Below is a small trained network, with its code and all its weights. Each question gives an input and a target symbol and asks what happens when units are switched off, that is, made to give their printed mean instead of their output.

import numpy as np


def w(rows, s, z=0):
    codes = np.array(rows[::2]) - 128.0
    scale = np.full(codes.shape[1], s)
    scale[-1] = z or s
    return codes * scale


def norm(h):
    return h / np.sqrt((h * h).mean(-1, keepdims=True) + 1e-5)


def f(y):
    return np.maximum(y, 0)


def softmax(a):
    e = np.exp(a - a.max(-1, keepdims=True))
    return e / e.sum(-1, keepdims=True)


def log_softmax(a):
    a = a - a.max(-1, keepdims=True)
    return a - np.log(np.exp(a).sum(-1, keepdims=True))


def net(x, mask):
    ids = ['ΔΠΦαβεζηθλμστ'.index(c) for c in x.split()]
    T = len(ids)
    res = E[ids] + P[:T]
    u = 0
    for l in range(2):
        q, k, v = (norm(res) @ M[l].T for M in (Q, K, V))
        z = softmax(np.where(np.tri(T) > 0, q @ k.T / 2**0.5, -1e9)) @ v
        res = res + np.where(mask[u], z, O[l][:, -1]) @ O[l][:, :-1]
        u += 1
        y = f(norm(res) @ A[l][:, :-1].T + A[l][:, -1])
        res = res + np.where(mask[u : u + 16], y, B[l][:, -1]) @ B[l][:, :-1]
        u += 16
    return log_softmax(norm(res)[-1] @ U[:, :-1].T + U[:, -1])


Q, K, V, O, A, B = {}, {}, {}, {}, {}, {}
E = w([
[202,53,183],'Δ',
[132,26,81],'Π',
[149,60,127],'Φ',
[118,120,181],'α',
[119,90,52],'β',
[202,114,151],'ε',
[116,120,181],'ζ',
[32,86,126],'η',
[118,121,181],'θ',
[116,121,182],'λ',
[150,121,104],'μ',
[117,118,183],'σ',
[175,255,235],'τ',
],0.0041)
P = w([
[3,98,161],'0',
[46,113,148],'1',
[72,109,141],'2',
[100,110,132],'3',
[120,109,125],'4',
[141,125,119],'5',
[164,128,110],'6',
[189,134,104],'7',
[217,140,96],'8',
[241,135,83],'9',
[222,143,90],'10',
],0.0013)
Q[0] = w([
[99,186,254],'0.h0',
[92,113,241],'0.h0',
],0.004)
K[0] = w([
[116,254,108],'0.h0',
[122,204,87],'0.h0',
],0.0066)
V[0] = w([
[69,4,227],'0.h0',
[88,232,174],'0.h0',
],0.0018)
O[0] = w([
[4,195,85,250],'0.h0',
[62,31,166,99],'0.h0',
],0.002)
A[0] = w([
[146,72,116,49],'0.n0',
[168,254,211,131],'0.n1',
[48,86,107,101],'0.n2',
[87,106,104,77],'0.n3',
[88,36,141,104],'0.n4',
[222,150,97,32],'0.n5',
[83,246,107,131],'0.n6',
[133,83,192,36],'0.n7',
[251,184,60,8],'0.n8',
[140,195,88,70],'0.n9',
[182,79,217,98],'0.n10',
[54,80,84,23],'0.n11',
[212,77,236,114],'0.n12',
[167,70,96,20],'0.n13',
[133,147,21,208],'0.n14',
[164,171,92,43],'0.n15',
],0.0024,0.0016)
B[0] = w([
[148,52,163,138],'0.n0',
[53,25,153,198],'0.n1',
[133,200,174,162],'0.n2',
[103,158,148,137],'0.n3',
[91,157,196,177],'0.n4',
[72,170,155,140],'0.n5',
[165,89,180,145],'0.n6',
[90,135,161,151],'0.n7',
[40,248,186,143],'0.n8',
[130,185,167,131],'0.n9',
[40,188,168,217],'0.n10',
[85,169,166,143],'0.n11',
[24,203,208,252],'0.n12',
[176,127,149,136],'0.n13',
[60,187,180,182],'0.n14',
[95,162,92,130],'0.n15',
],0.0019,0.002)
Q[1] = w([
[200,120,73],'1.h0',
[8,156,240],'1.h0',
],0.013)
K[1] = w([
[26,115,165],'1.h0',
[255,145,76],'1.h0',
],0.0072)
V[1] = w([
[141,72,205],'1.h0',
[163,4,72],'1.h0',
],0.0036)
O[1] = w([
[254,88,108,249],'1.h0',
[74,53,136,29],'1.h0',
],0.0036,0.0017)
A[1] = w([
[107,1,107,119],'1.n0',
[70,144,124,57],'1.n1',
[104,169,175,148],'1.n2',
[130,169,144,149],'1.n3',
[128,115,129,127],'1.n4',
[79,223,94,47],'1.n5',
[115,99,32,109],'1.n6',
[99,132,25,177],'1.n7',
[52,150,137,98],'1.n8',
[111,95,30,114],'1.n9',
[151,92,142,167],'1.n10',
[160,196,151,134],'1.n11',
[55,97,156,135],'1.n12',
[94,159,50,176],'1.n13',
[167,138,71,252],'1.n14',
[63,132,68,143],'1.n15',
],0.0047,0.0025)
B[1] = w([
[157,146,46,202],'1.n0',
[213,120,171,147],'1.n1',
[151,123,90,252],'1.n2',
[141,116,88,194],'1.n3',
[132,124,124,139],'1.n4',
[4,148,36,156],'1.n5',
[70,111,186,172],'1.n6',
[127,119,191,196],'1.n7',
[159,119,85,186],'1.n8',
[67,87,203,176],'1.n9',
[132,143,85,218],'1.n10',
[102,99,60,217],'1.n11',
[161,123,89,224],'1.n12',
[152,148,204,186],'1.n13',
[36,119,135,225],'1.n14',
[213,152,182,179],'1.n15',
],0.0037,0.002)
U = w([
[211,73,183,210],'Δ',
[61,22,87,113],'Π',
[136,92,50,167],'Φ',
[136,140,81,150],'α',
[44,134,211,178],'β',
[188,193,79,91],'ε',
[128,133,103,20],'ζ',
[106,132,126,13],'η',
[130,139,98,45],'θ',
[126,137,108,1],'λ',
[54,190,69,218],'μ',
[126,130,117,112],'σ',
[155,247,195,84],'τ',
],0.011,0.0028)

Each question gives the input, a string of symbols that net reads in full, and the target symbol t.
The units are the heads (2 rows each of Q, K, V and O) and the neurons (one row each of A and B). Each row of codes is followed by its name. A weight is (code - 128) times the scale printed after its matrix; where a second scale follows, it is the last column's (O, A, B and U).
mask holds one flag per unit, layer by layer, with each layer's heads first. A switched-off unit (its flag False) gives its mean, the last column of its rows in O or B, instead of its output. The means were averaged over made-up inputs and are rounded, as every weight is.
A unit's drop is (log p(t) with every unit on - log p(t) with that unit switched off) / (log p(t) with every unit on - log p(t) with every unit switched off).
The circuit of an input: a set's keep is (log p(t) with only the set's units on - log p(t) with every unit switched off) / (log p(t) with every unit on - log p(t) with every unit switched off). Starting from the 12 units with the biggest drops (on a tie, the unit counted first), units are removed one at a time, each time the one whose removal leaves the highest keep (on an exact tie, the one counted first), for as long as the keep stays at least 0.8.
circuit, biggest first: the units of the circuit, biggest drop first
unit that matters most: the unit with the biggest drop
k most important neurons: the k neurons with the biggest drops, biggest first
top k neurons in layer l: the k neurons of layer l with the biggest drops, biggest first
input β Δ α Π α β β λ θ α, target β: circuit, biggest first	(1.h0)
input Δ ε Φ Δ ε λ β β η σ, target β: circuit, biggest first	(0.n12; 1.h0)
input Δ μ Δ λ, target Δ: top 2 neurons in layer 1	(1.n14; 1.n0)
input ε η Δ Δ β λ β θ ζ τ η, target τ: 4 most important neurons	(1.n15; 0.n14; 1.n13; 1.n1)
input θ μ Δ η, target Δ: 2 most important neurons	(1.n15; 0.n12)
input β Δ α, target Δ: top 2 neurons in layer 0	(0.n14; 0.n11)
input θ β Δ Δ Π λ, target Π: 4 most important neurons	(0.n12; 0.n10; 1.n15; 0.n1)
input Δ τ ζ, target τ: 2 most important neurons	(1.n0; 1.n14)
input Δ α Φ Δ β ζ Δ λ, target Δ: 3 most important neurons	(0.n14; 1.n14; 1.n11)
input τ α λ, target τ: 2 most important neurons	(1.n0; 1.n14)
input Δ α ζ β Δ Π θ θ, target Π: 2 most important neurons	(0.n12; 0.n10)
input Π τ ζ, target τ: circuit, biggest first	(1.h0; 1.n14)
input β θ Δ τ θ, target τ: 2 most important neurons	(0.n12; 1.n0)
input σ ε Δ Δ θ Π Δ α σ, target Δ: unit that matters most	1.h0
input β Π θ, target Π: 2 most important neurons	(0.n12; 1.n12)
input Δ ε α λ Δ Π Δ θ ζ, target Δ: 3 most important neurons	(0.n14; 1.n11; 1.n14)
input Π α α Φ α, target Π: 2 most important neurons	(0.n12; 1.n15)
input Φ Δ μ Δ Δ Φ μ α ζ, target μ: top 2 neurons in layer 0	(0.n12; 0.n10)
input τ ζ α, target τ: top 2 neurons in layer 1	(1.n0; 1.n14)
input τ ε Δ Δ η Δ τ Δ θ, target Δ: circuit, biggest first	(1.h0)
input α Π ζ, target Π: 2 most important neurons	(0.n12; 1.n12)
input Φ μ ζ Φ η η ζ Δ θ θ, target Δ: top 4 neurons in layer 0	(0.n12; 0.n1; 0.n14; 0.n10)
input λ ε ε, target ε: top 2 neurons in layer 0	(0.n12; 0.n10)
input α Π μ Δ β Δ σ, target Δ: top 2 neurons in layer 0	(0.n14; 0.n11)
